Below are the code and all the weights of a small trained network. Each question names an input and a target symbol and asks about switching units off, where a switched-off unit gives its printed mean instead of its output.

import numpy as np


def w(rows, s, z=0):
    codes = np.array(rows[::2]) - 128.0
    scale = np.full(codes.shape[1], s)
    scale[-1] = z or s
    return codes * scale


def norm(h):
    return h / np.sqrt((h * h).mean(-1, keepdims=True) + 1e-5)


def f(y):
    return np.maximum(y, 0)


def softmax(a):
    e = np.exp(a - a.max(-1, keepdims=True))
    return e / e.sum(-1, keepdims=True)


def log_softmax(a):
    a = a - a.max(-1, keepdims=True)
    return a - np.log(np.exp(a).sum(-1, keepdims=True))


def net(x, mask):
    ids = ['ΠΣΩδεμτ'.index(c) for c in x.split()]
    T = len(ids)
    res = E[ids] + P[:T]
    r = norm(res)
    for j in range(2):
        rows = slice(4 * j, 4 * j + 4)
        q, k, v = (r @ M[0][rows].T for M in (Q, K, V))
        z = softmax(np.where(np.tri(T) > 0, q @ k.T / 4**0.5, -1e9)) @ v
        o = O[0][rows]
        res = res + np.where(mask[j], z, o[:, -1]) @ o[:, :-1]
    y = f(norm(res) @ A[0][:, :-1].T + A[0][:, -1])
    res = res + np.where(mask[2:14], y, B[0][:, -1]) @ B[0][:, :-1]
    return log_softmax(norm(res)[-1] @ U[:, :-1].T + U[:, -1])


Q, K, V, O, A, B = {}, {}, {}, {}, {}, {}
E = w([
[255,42,71],'Π',
[233,20,34],'Σ',
[172,115,57],'Ω',
[49,144,155],'δ',
[134,14,47],'ε',
[183,253,94],'μ',
[66,87,106],'τ',
],0.015)
P = w([
[11,158,166],'0',
[122,95,145],'1',
[2,161,109],'2',
[159,78,146],'3',
[17,166,93],'4',
[162,70,169],'5',
[16,171,86],'6',
[156,70,196],'7',
[13,179,82],'8',
[150,62,212],'9',
[16,171,77],'10',
[165,64,232],'11',
[11,173,74],'12',
[159,37,210],'13',
],0.01)
Q[0] = w([
[144,232,59],'H1',
[124,135,98],'H1',
[105,172,66],'H1',
[178,113,156],'H1',
[144,34,223],'H2',
[147,143,101],'H2',
[206,138,252],'H2',
[122,133,97],'H2',
],0.02)
K[0] = w([
[54,156,49],'H1',
[93,120,96],'H1',
[82,113,45],'H1',
[117,157,191],'H1',
[188,6,210],'H2',
[117,100,91],'H2',
[50,43,191],'H2',
[135,132,104],'H2',
],0.018)
V[0] = w([
[84,131,81],'H1',
[110,85,150],'H1',
[164,203,64],'H1',
[68,121,84],'H1',
[178,138,141],'H2',
[117,6,188],'H2',
[126,118,139],'H2',
[143,137,139],'H2',
],0.02)
O[0] = w([
[112,81,194,225],'H1',
[171,143,158,192],'H1',
[82,101,79,44],'H1',
[111,75,215,254],'H1',
[178,157,91,96],'H2',
[117,70,251,129],'H2',
[124,124,147,123],'H2',
[139,141,126,110],'H2',
],0.022,0.0048)
A[0] = w([
[98,168,183,107],'N1',
[99,167,159,63],'N2',
[182,211,155,74],'N3',
[23,252,185,77],'N4',
[174,206,147,37],'N5',
[37,211,173,2],'N6',
[35,96,126,184],'N7',
[37,197,173,188],'N8',
[218,102,103,210],'N9',
[124,7,71,74],'N10',
[75,187,109,68],'N11',
[57,226,162,120],'N12',
],0.019,0.0073)
B[0] = w([
[106,178,90,212],'N1',
[66,90,101,140],'N2',
[129,208,171,138],'N3',
[89,29,24,174],'N4',
[141,158,223,132],'N5',
[35,2,131,143],'N6',
[243,127,175,253],'N7',
[155,206,72,241],'N8',
[101,239,130,239],'N9',
[222,104,96,187],'N10',
[180,197,125,167],'N11',
[40,124,127,168],'N12',
],0.037,0.0064)
U = w([
[66,157,221,120],'Π',
[159,104,133,40],'Σ',
[251,60,22,119],'Ω',
[2,17,115,254],'δ',
[114,65,168,118],'ε',
[88,239,52,154],'μ',
[133,115,139,62],'τ',
],0.0076,0.0047)

Each question gives the input, a string of symbols that net reads in full, and the target symbol t.
The units are the heads (4 rows each of Q, K, V and O) and the neurons (one row each of A and B). Each row of codes is followed by its name. A weight is (code - 128) times the scale printed after its matrix; where a second scale follows, it is the last column's (O, A, B and U).
mask holds one flag per unit, heads first, then neurons. A switched-off unit (its flag False) gives its mean, the last column of its rows in O or B, instead of its output. The means were averaged over made-up inputs and are rounded, as every weight is.
A unit's drop is (log p(t) with every unit on - log p(t) with that unit switched off) / (log p(t) with every unit on - log p(t) with every unit switched off).
The circuit of an input: a set's keep is (log p(t) with only the set's units on - log p(t) with every unit switched off) / (log p(t) with every unit on - log p(t) with every unit switched off). Starting from the 12 units with the biggest drops (on a tie, the unit counted first), units are removed one at a time, each time the one whose removal leaves the highest keep (on an exact tie, the one counted first), for as long as the keep stays at least 0.8.
circuit, biggest first: the units of the circuit, biggest drop first
top k neurons: the k neurons with the biggest drops, biggest first
which heads matter: for each layer, one digit per head in row order, 1 if its drop is at least 0.15 and else 0, layers parted by /
drop of u: that unit's drop, to one decimal
input Π Π δ δ δ τ ε δ μ δ δ Σ, target Π: circuit, biggest first : [H1 H2 N7]
input Π Σ τ δ τ ε, target Π: circuit, biggest first : [H2 H1 N7]
input δ Π Π δ δ μ μ Ω Ω Π τ, target Ω: circuit, biggest first : [H1 N10]
input τ δ Π Π δ δ ε δ Π δ μ Π, target Π: top neuron : [N7]
input Σ δ δ δ Π ε, target Π: which heads matter : 10
input Ω δ μ μ ε Π δ Ω δ δ Σ δ Σ Ω, target Π: circuit, biggest first : [H2 N10]
input δ μ δ Σ Ω δ Π δ δ δ δ, target Ω: top 2 neurons : [N9 N7]
input Σ Ω Π δ δ δ δ δ ε δ δ ε τ, target Ω: which heads matter : 00
input Ω Π δ ε δ ε δ Σ δ, target Ω: top 2 neurons : [N7 N8]
input δ ε δ δ Π δ δ, target δ: top 3 neurons : [N6 N4 N12]
input Σ Π δ μ δ τ Ω, target Ω: circuit, biggest first : [H1 N10]
input μ Π Π ε δ Π δ Σ δ Π Ω, target Ω: which heads matter : 11
input Π δ Π δ ε τ, target Π: which heads matter : 11
input Π δ Σ δ Π μ, target Π: circuit, biggest first : [H2]
input δ Σ Ω δ δ τ, target Π: drop of H2 : 0.5
input ε Ω Π τ Π δ Π μ, target Π: drop of H2 : 0.1
input δ Σ δ δ Ω μ δ Π Π Σ δ Π Ω Π, target μ: drop of H2 : -0.3
